Here is a tiny trained network, its code and every weight. The questions are about switching its units off for an input and a class, where a switched-off unit gives its printed mean instead of its output.

import numpy as np


def w(rows, s, z=0):
    codes = np.array(rows[::2]) - 128.0
    scale = np.full(codes.shape[1], s)
    scale[-1] = z or s
    return codes * scale


def norm(h):
    return h / np.sqrt((h * h).mean(-1, keepdims=True) + 1e-5)


def f(y):
    return y / 2 * (1 + np.tanh(0.7978845608 * (y + 0.044715 * y**3)))


def log_softmax(a):
    a = a - a.max(-1, keepdims=True)
    return a - np.log(np.exp(a).sum(-1, keepdims=True))


def net(x, mask):
    res = np.array(x, float).reshape(1, 3) / 4 @ E
    u = 0
    for l in range(2):
        y = f(norm(res) @ A[l][:, :-1].T + A[l][:, -1])
        res = res + np.where(mask[u : u + 8], y, B[l][:, -1]) @ B[l][:, :-1]
        u += 8
    return log_softmax(norm(res)[-1] @ U[:, :-1].T + U[:, -1])


A, B = {}, {}
E = w([
[144,165,49,190,2,87],'x0',
[129,136,16,137,172,139],'x1',
[109,160,94,67,88,23],'x2',
],0.0091)
A[0] = w([
[183,104,78,202,143,206,35],'0.n1',
[101,125,156,167,16,165,59],'0.n2',
[63,73,171,65,224,155,119],'0.n3',
[115,111,108,125,67,69,107],'0.n4',
[103,72,255,113,103,166,224],'0.n5',
[130,190,152,167,102,160,54],'0.n6',
[160,113,90,192,148,188,3],'0.n7',
[136,162,170,129,111,49,74],'0.n8',
],0.009,0.0067)
B[0] = w([
[1,14,172,142,123,101,169],'0.n1',
[154,34,161,54,67,200,166],'0.n2',
[233,61,106,111,171,127,215],'0.n3',
[112,218,109,120,110,92,173],'0.n4',
[202,103,215,136,111,84,255],'0.n5',
[154,90,124,103,111,187,125],'0.n6',
[77,61,142,192,83,103,143],'0.n7',
[87,140,132,191,121,72,151],'0.n8',
],0.0085,0.0082)
A[1] = w([
[143,109,104,82,88,83,213],'1.n1',
[102,114,70,248,106,215,99],'1.n2',
[23,84,111,156,162,212,13],'1.n3',
[148,97,150,122,35,207,3],'1.n4',
[111,121,170,214,89,202,100],'1.n5',
[154,115,155,112,195,165,183],'1.n6',
[27,187,92,148,134,139,42],'1.n7',
[189,126,166,100,185,217,108],'1.n8',
],0.014,0.0049)
B[1] = w([
[115,130,132,140,161,208,255],'1.n1',
[93,88,193,93,154,186,209],'1.n2',
[4,179,76,138,167,72,195],'1.n3',
[156,206,38,139,140,110,189],'1.n4',
[148,143,80,105,197,9,205],'1.n5',
[173,48,147,166,189,68,241],'1.n6',
[200,118,103,125,94,133,164],'1.n7',
[241,133,125,96,141,85,247],'1.n8',
],0.013,0.0067)
U = w([
[205,96,151,122,163,75,233],'0',
[91,95,97,119,101,231,4],'1',
[78,148,247,149,34,130,38],'2',
[7,88,102,125,195,117,52],'3',
[121,223,51,128,76,132,224],'4',
],0.02,0.0034)

Each question gives the input, the list of numbers given to net, and the class t.
The units are the neurons (one row each of A and B). Each row of codes is followed by its name. A weight is (code - 128) times the scale printed after its matrix; where a second scale follows, it is the last column's (A, B and U).
mask holds one flag per neuron, layer by layer. A switched-off neuron (its flag False) gives its mean, the last column of its row in B, instead of its output. The means were averaged over made-up inputs and are rounded, as every weight is.
A unit's drop is (log p(t) with every unit on - log p(t) with that unit switched off) / (log p(t) with every unit on - log p(t) with every unit switched off).
The circuit of an input: a set's keep is (log p(t) with only the set's units on - log p(t) with every unit switched off) / (log p(t) with every unit on - log p(t) with every unit switched off). Starting from the 12 units with the biggest drops (on a tie, the unit counted first), units are removed one at a time, each time the one whose removal leaves the highest keep (on an exact tie, the one counted first), for as long as the keep stays at least 0.8.
units of the circuit, in order: the units of the circuit, biggest drop first
most important unit: the unit with the biggest drop
k most important neurons: the k neurons with the biggest drops, biggest first
top k neurons in layer l: the k neurons of layer l with the biggest drops, biggest first
drop when u is switched off: that unit's drop, to one decimal
input [-4,5,7], class 3: units of the circuit, in order => 1.n8
input [-4,8,-6], class 3: 4 most important neurons => 0.n1; 1.n3; 0.n5; 0.n7
input [6,-8,8], class 2: top 2 neurons in layer 1 => 1.n4; 1.n5
input [-2,7,-2], class 3: units of the circuit, in order => 0.n5; 1.n3
input [-1,-3,7], class 2: units of the circuit, in order => 1.n5; 1.n8; 1.n6
input [3,0,-1], class 4: 2 most important neurons => 1.n4; 0.n2
input [-2,5,-3], class 3: 3 most important neurons => 0.n5; 0.n1; 1.n3
input [5,-3,4], class 4: 2 most important neurons => 0.n5; 1.n2
input [2,3,1], class 4: 2 most important neurons => 0.n2; 1.n6
input [8,-7,4], class 4: top 2 neurons in layer 1 => 1.n2; 1.n4
input [2,-3,4], class 2: 2 most important neurons => 1.n4; 1.n5
input [-1,3,-4], class 3: drop when 0.n1 is switched off => 0.4
input [7,6,0], class 1: drop when 1.n2 is switched off => 0.3
input [8,1,-6], class 3: most important unit => 1.n2
input [-2,-3,7], class 2: drop when 1.n8 is switched off => 0.2
